6, -62, -16, 8, 18, -17, -4, 93, -11, -18, 38, -35, 14, 3, 10, -39, -3, 26, 19, -5, -54, -8, -25, -2, -39, 21, 1, -79, 7, 24, 17, -25 -> (192)
-4, -10, 14, 43, 1, 32, 11, -62, -23, -39, -55, -14, -23, 54, 0, -49, 33, 24, -13, 19, 16, 22, -32, 19, 11, 9, 21, 27, -49, 37, 7, -47 -> (112)
-3, -36, -28, -10, -44, 23, -4, 42, -35, -16, -38, -29, 39, 10, -10, -78, 37, -45, -37, -49, 37, 38, -10, 57, -41, 25, -10, 8, 2, 51, 41, -77 -> (192)
-6, 5, -13, 3, 26, -23, -29, -14, 33, -12, -29, 8, 4, 69, -1, -18, 25, 20, 6, 49, -32, 40, 63, -112, 29, -55, -21, 50, -52, -1, 38, -28 -> (159)
11, -9, -25, -12, -50, 33, -23, 54, -62, -30, -16, -68, 55, -31, -10, -45, 35, -39, -37, -60, 57, 37, -10, 44, -25, 40, -12, 8, 26, 69, 20, -45 -> (7)
-12, -7, -18, -38, -52, 8, -11, 52, -58, -11, -21, -69, 61, -39, -16, -43, 23, -24, -25, -35, 4, 43, 9, 53, -23, 26, 2, -3, 17, 33, 22, -33 -> (53)
2, -27, -12, -19, -41, 24, -28, 49, -37, -13, -32, -68, 50, -27, -12, -48, 14, -17, -27, -35, 14, 27, 8, 28, -15, 33, 7, 2, 11, 53, 23, -41 -> (159)
-32, 15, -27, -30, 16, -12, -13, -17, 11, -14, -36, -14, 23, 46, 4, 0, 41, -5, -7, 62, -32, 66, 53, -69, 23, -62, -28, 39, -44, -11, 38, -12 -> (53)
49, -23, -8, 16, -2, 13, -10, -75, -16, -20, -72, -12, -24, 70, 6, -35, 21, 17, -16, 11, 7, 13, -9, -24, 42, 10, 32, 31, -19, 43, -5, -26 -> (137)
-22, -47, -13, -15, 21, -29, 14, 68, -16, -3, 38, -64, 18, -8, 10, -22, -5, 2, -3, -18, -56, 14, -14, 10, -25, 34, 39, -71, 7, 24, 8, -45 -> (26)
36, -35, 7, 34, -8, 22, 15, -67, -13, -38, -98, -13, -35, 71, 0, -27, 17, 13, 1, 46, 29, 5, 6, -14, 42, -23, -6, 45, -37, 6, -17, -52 -> (166)
-5, 0, -16, -2, 22, -29, -29, -20, 34, -19, -38, 4, -2, 73, 6, -22, 25, 22, 6, 52, -27, 39, 52, -101, 30, -56, -19, 50, -39, 11, 48, -33 -> (159)
-43, -37, 1, -10, 23, -13, 46, 69, -12, -11, 60, -49, 14, 2, -9, -44, 8, 32, 13, -1, -77, 26, -19, 25, -49, 37, 33, -75, -7, 29, 37, -31 -> (53)
-29, 14, -33, -26, 24, -14, -28, -23, 31, -11, -38, -11, 3, 68, 16, 8, 51, -15, -13, 41, -28, 72, 45, -83, 6, -58, -24, 49, -14, 4, 30, -43 -> (26)
-21, 10, -31, -34, 26, -12, -49, -11, 27, -13, -42, -4, 8, 74, 4, 2, 51, -12, -18, 37, -34, 64, 42, -95, 35, -32, -17, 38, -12, 9, 40, -4 -> (137)
-25, 13, -29, -17, 32, -25, -25, -27, 38, -9, -25, 5, 0, 72, 9, 0, 47, 3, -3, 34, -39, 65, 59, -96, 20, -72, -6, 45, -32, 12, 40, -48 -> (26)
-20, 21, -19, -12, 23, -5, -33, -10, 12, -25, -48, -3, 1, 53, 3, -13, 40, 11, 0, 30, -33, 51, 53, -91, 3, -60, -39, 52, -39, -3, 54, 8 -> (115)
-27, 15, -24, -24, 33, -13, -31, -16, 34, -10, -18, 4, 7, 63, 0, -2, 53, 6, -4, 22, -42, 66, 66, -96, 14, -63, -5, 49, -27, 13, 34, -42 -> (26)
-16, -19, 8, -17, -47, 17, 7, 56, -28, 12, -17, -21, 61, 7, -17, -62, 29, -53, -47, -34, 18, 57, -5, 39, -25, 27, -20, 14, -28, 54, 54, -55 -> (11)
-16, 42, -27, -14, 6, 0, -29, -28, 13, -19, 3, 2, 4, 43, -18, -16, 44, 2, -7, 0, -12, 66, 39, -92, 2, -61, -25, 46, -41, 13, 31, -6 -> (7)
5, -13, -17, -22, -55, 26, 1, 57, -59, -6, -22, -81, 62, -28, 17, -47, 23, -33, -55, -39, 20, 39, 0, 97, -23, 20, -3, 19, -34, 61, 55, -41 -> (115)
35, -43, -19, 29, -20, 36, -7, -73, -26, -53, -80, -1, -21, 56, 3, -40, 23, 23, -5, 24, 20, 11, -7, 16, 25, -21, 21, 35, -32, 39, -8, -60 -> (192)
-28, 19, -21, -29, 10, 5, -40, -2, 5, -29, -50, -18, 11, 31, 14, 4, 46, 5, -3, 49, -25, 57, 45, -71, 8, -66, -45, 52, -39, 11, 60, 4 -> (115)
-28, -46, 7, -12, 28, -6, 9, 71, -26, -11, 38, -57, 14, -10, -4, -37, -11, 13, 3, 2, -55, 4, -37, 29, -21, 41, 31, -70, -4, 18, -2, -7 -> (112)
11, -40, 24, -7, 4, -38, -12, 111, -15, -9, 55, -50, 42, -10, 7, -14, -14, 25, 14, 15, -64, -4, -29, -14, -16, 34, -23, -64, -18, 33, 32, -1 -> (11)
21, -29, -3, 26, -9, 18, 1, -85, -20, -33, -85, -18, -15, 60, 19, -23, 26, 17, -7, 22, 4, 28, 10, -12, 29, -47, 28, 48, -33, 40, -6, -83 -> (26)
35, -22, -6, 26, 3, 27, -8, -50, -19, -36, -56, -17, -16, 63, 11, -15, 45, 21, -20, 19, 16, 15, -31, -1, 28, 33, 22, 24, -23, 52, 6, -41 -> (137)
35, -24, 10, 29, -21, 25, -19, -87, -24, -48, -94, 2, -29, 67, 1, -21, 18, 22, -9, 46, 17, 13, -11, 12, 47, -39, 39, 48, -45, 48, 8, -61 -> (218)
-18, -51, -2, -3, 36, 1, 20, 75, -1, -3, 44, -31, 7, 29, -6, -38, 18, 11, -1, -13, -71, 27, -11, -8, -29, 50, 36, -67, 6, 54, 33, -41 -> (137)
38, -29, -8, 33, -9, 36, 4, -81, -26, -31, -75, -15, -24, 43, 3, -23, 26, 18, -4, 15, 44, 13, -2, 1, 41, -39, 16, 34, -33, 49, -13, -41 -> (7)
36, -30, -24, 45, -21, 18, -7, -58, -18, -52, -73, -6, -33, 67, -2, -35, 31, 27, -3, 17, 17, 14, -15, 18, 6, -9, 5, 24, -31, 33, 1, -71 -> (192)
-9, -45, 10, -3, 16, -19, 18, 75, -2, -12, 58, -51, 12, -1, 2, -51, -9, 43, 17, -6, -63, -1, -18, -5, -43, 33, 29, -57, 0, 51, 37, -43 -> (159)
44, -23, 0, 44, -10, 1, 8, -75, -6, -21, -65, -15, -33, 59, 2, -34, 8, 44, 0, 26, 18, -4, -13, 1, 24, -9, 24, 32, -48, 40, 4, -59 -> (159)
-20, -7, -18, -22, -51, 22, -35, 57, -53, -29, -19, -70, 61, -24, -12, -27, 30, -45, -30, -23, 31, 25, -4, 36, -27, 44, -5, -21, 34, 47, 22, -25 -> (18)
-14, -22, 15, -1, 6, -20, 2, 53, -30, -5, 38, -59, 22, -13, 5, -37, -19, 8, 17, 8, -50, -11, -40, 2, -29, 57, 40, -59, 9, 15, 9, -2 -> (3)
-48, 24, -28, -29, 18, 4, -37, -27, 16, -29, -27, -10, 17, 49, -1, 12, 54, -15, -11, 65, -7, 48, 38, -89, 13, -49, -20, 22, -22, 12, 40, 2 -> (18)
13, -4, 2, 37, -20, 30, 6, -45, -17, -52, -54, -13, -21, 61, -2, -30, 28, 18, -6, 28, 18, 19, -23, -8, 9, 3, -6, 39, -34, 14, 1, -48 -> (166)
-9, -17, 1, -31, -58, 22, -13, 65, -37, -2, -12, -60, 82, -14, -13, -33, 28, -46, -55, -29, 6, 55, 5, 73, -8, 19, -13, 13, -33, 63, 48, -51 -> (11)
-4, -30, 5, -27, -48, 22, -20, 50, -37, -26, -41, -45, 37, 14, 3, -50, 33, -34, -36, -11, 17, 45, -12, 72, -20, 6, 13, 17, 10, 73, 51, -81 -> (218)
9, -56, -7, -4, 12, -35, 6, 74, -12, 1, 46, -51, 18, -13, 11, -36, -43, 27, 11, 8, -51, -19, -29, 6, -2, 42, 39, -70, -2, 30, 12, -13 -> (159)
-18, -23, -5, -6, -38, 36, 5, 36, -40, -18, -28, -48, 51, 3, 1, -42, 49, -38, -35, -6, 54, 24, 1, 59, -22, 30, 3, 0, 9, 75, 44, -68 -> (18)
9, -10, -18, -12, -52, 23, 6, 61, -33, -7, -7, -62, 66, 1, -2, -40, 20, -51, -54, -28, 27, 39, 11, 77, 1, 20, -7, 25, -34, 37, 31, -61 -> (166)
-8, -20, -1, 6, 9, -6, 17, 66, -19, -23, 70, -47, 0, -10, -7, -46, 11, 30, 12, -38, -32, 13, -33, -2, -53, 33, 15, -61, 11, 55, 26, -29 -> (7)
-30, 13, -44, -26, 11, 6, -37, -27, 16, -27, -17, 11, -1, 52, -20, -24, 55, 8, -14, 13, -38, 66, 45, -77, -6, -57, -5, 35, -46, -7, 25, -22 -> (192)
0, -18, 1, -11, -52, 9, -5, 48, -54, -9, -42, -27, 34, 8, -2, -67, 25, -57, -47, -33, 39, 41, -18, 47, -33, 27, 8, 11, -1, 38, 34, -78 -> (218)
1, -39, -11, -11, -41, 23, -14, 55, -35, -13, -35, -69, 57, -14, 10, -48, 25, -19, -37, -20, 31, 26, -4, 59, -10, 31, 8, 9, -1, 67, 41, -66 -> (159)
-12, -35, -1, -9, 9, -18, 15, 73, -42, -20, 33, -63, 10, -31, 10, -37, -10, 30, 3, -16, -41, -8, -24, 20, -34, 42, 18, -56, -10, 26, 34, -4 -> (115)
64, 6, 13, 37, -40, -6, 18, -75, -17, -38, -45, -18, -26, 58, 12, -50, 2, 31, -4, 12, 24, -4, -9, -3, 35, -23, 8, 56, -68, 27, 5, -52 -> (166)
20, 9, 3, 39, -13, 30, -10, -77, -28, -33, -63, -26, -1, 44, 15, -17, 26, 9, -5, 43, 23, 3, -35, 3, 16, 13, 35, 37, -38, 30, 0, -22 -> (3)
45, -13, -9, 20, -13, 20, -9, -60, -34, -21, -61, -17, -18, 52, 17, -9, 38, 19, -28, 23, 29, 15, -24, 4, 34, 26, 20, 39, -25, 33, -11, -41 -> (137)
17, -28, 2, 36, -12, 15, -12, -49, -2, -35, -62, -17, -26, 58, -3, -25, 10, 39, 8, 29, -9, 16, -9, -7, 20, -10, 16, 21, -37, 29, 3, -44 -> (159)
18, -11, 10, 47, -3, 21, 2, -57, -29, -40, -58, -22, -18, 47, 12, -36, 30, 32, -11, 28, 27, 4, -40, 26, 19, 5, 16, 28, -45, 42, 5, -46 -> (112)
16, -45, -9, -22, 27, -30, -10, 95, -21, 4, 44, -66, 22, -10, 20, -16, -1, 8, -3, -11, -52, -5, -36, -15, -16, 60, 20, -86, 15, 32, 10, 5 -> (137)
8, -13, 3, 43, -3, 27, 6, -56, -30, -43, -63, -12, -23, 53, 7, -34, 32, 25, -10, 33, 22, 17, -37, 26, 12, 2, 20, 29, -40, 37, -4, -56 -> (112)
-28, 24, -8, -31, 10, -12, -40, -3, 34, -22, -23, 9, 18, 55, -11, 6, 52, -1, -10, 41, -33, 65, 39, -87, 15, -54, -38, 42, -46, 18, 57, -4 -> (11)
26, -8, -10, 24, -25, 30, -15, -60, -33, -51, -48, -22, -5, 27, -3, -29, 20, 14, -5, -6, 32, 19, -13, -3, 30, -23, 16, 29, -31, 55, 2, -33 -> (7)
44, -30, 0, 34, -12, 22, 10, -76, -39, -30, -107, -19, -36, 50, 19, -32, 13, 30, -1, 32, 29, -3, -16, 13, 16, -22, 0, 46, -37, 28, 3, -31 -> (115)
1, -16, -23, -33, -38, 0, -24, 48, -38, -5, -14, -73, 54, -17, 7, -38, 27, -23, -33, -51, 2, 39, 7, 40, -23, 11, 16, 8, 26, 63, 26, -70 -> (26)
-6, -15, 3, -10, -39, 21, -6, 38, -42, -3, -33, -64, 60, -3, 13, -46, 26, -45, -26, 0, 31, 22, -24, 69, -16, 43, 15, 18, 4, 61, 40, -54 -> (3)
-30, 9, -17, -16, 39, 0, -9, -34, 23, -18, -30, -7, -11, 65, -7, -3, 53, 9, -15, 55, -16, 49, 23, -22, 29, -42, 3, 40, -63, 19, 29, -31 -> (112)
69, 4, 25, 36, -43, -10, 6, -109, -36, -45, -76, -10, -42, 64, 22, -50, 14, 30, -18, 18, 36, -1, -17, 6, 24, -33, 29, 65, -58, 38, 9, -74 -> (218)
41, -34, 9, 36, -13, 16, -10, -78, -13, -35, -82, -22, -19, 44, 8, -34, 5, 44, 3, 25, 13, -6, 4, -14, 46, -28, 28, 35, -47, 37, 0, -41 -> (159)
42, -54, -19, 29, -10, 29, -10, -71, -15, -43, -95, 2, -31, 68, 12, -35, 29, 29, 0, 39, 28, 3, -18, 17, 29, -28, 11, 34, -25, 38, -7, -57 -> (192)
22, -34, 2, 27, -8, 44, 15, -71, -17, -38, -94, -18, -19, 61, -1, -23, 23, 3, -12, 49, 29, 14, 3, -3, 39, -25, 0, 47, -40, 15, -14, -47 -> (166)
-3, -44, -11, -3, 9, -15, 11, 64, 0, -25, 54, -41, -3, 13, -9, -57, 5, 33, 16, -22, -67, 9, -26, 14, -59, 23, 13, -66, -2, 48, 37, -44 -> (192)
30, -39, -16, 27, -21, 27, -17, -73, -13, -47, -76, -1, -24, 61, 4, -48, 24, 29, -2, 9, 7, 15, -13, 11, 24, -34, 25, 25, -41, 36, 2, -44 -> (192)
38, 10, 32, 41, -37, -2, 18, -80, -18, -33, -44, 0, -19, 44, 4, -38, 27, 39, -14, 9, 23, 10, -13, -7, 18, -14, 5, 50, -73, 48, 29, -56 -> (11)
-27, -17, -5, -25, -29, 23, -27, 60, -43, -21, -27, -72, 46, -21, -14, -52, 24, -32, -31, -47, 6, 34, -16, 63, -26, 34, 7, -16, 21, 39, 17, -26 -> (112)
-25, 26, -16, -7, 23, -14, -14, -33, 32, -2, -37, 4, -1, 66, 5, 7, 38, -23, 3, 62, -16, 41, 24, -50, 17, -36, 4, 36, -42, -1, 36, -18 -> (3)
-15, -30, -4, -15, -5, -24, -8, 114, -33, -23, 29, -78, 28, -31, 34, -23, -11, 4, 9, 8, -52, 12, -29, 10, -43, 30, -25, -63, 0, 27, 50, 6 -> (115)
-18, 4, -45, -16, 32, -5, -7, -34, 31, -1, -33, 3, -6, 69, 5, 20, 55, -10, -19, 40, -20, 64, 38, -40, 17, -60, 14, 38, -48, 24, 20, -65 -> (26)
-21, -30, 7, 8, 16, -4, 40, 64, 1, -21, 55, -49, -3, 17, -8, -56, 4, 21, 3, -16, -55, 13, -18, -3, -41, 37, 21, -60, -19, 26, 32, -35 -> (166)
35, 5, 34, 48, -13, -2, 10, -82, -29, -42, -50, -19, -31, 42, 16, -54, 25, 55, 1, 7, 25, -10, -23, 5, 21, -20, 19, 41, -64, 40, 10, -53 -> (112)
36, -32, 1, 24, -10, 4, 25, -86, -31, -21, -82, -19, -21, 50, 8, -27, 9, 37, 7, 46, 12, 0, -12, 20, 31, -24, 17, 32, -32, 17, -11, -42 -> (53)
30, -36, 16, 28, 2, 13, 11, -76, -21, -26, -89, -22, -41, 58, 16, -32, 15, 27, 2, 41, 21, -3, -30, 29, 32, -21, 17, 25, -37, 24, -24, -41 -> (112)
13, -28, -14, -18, -35, 4, -22, 56, -28, -11, -23, -68, 41, -16, -6, -46, 14, -12, -24, -39, 9, 21, 5, 36, -18, 31, 11, -6, 8, 49, 22, -43 -> (159)
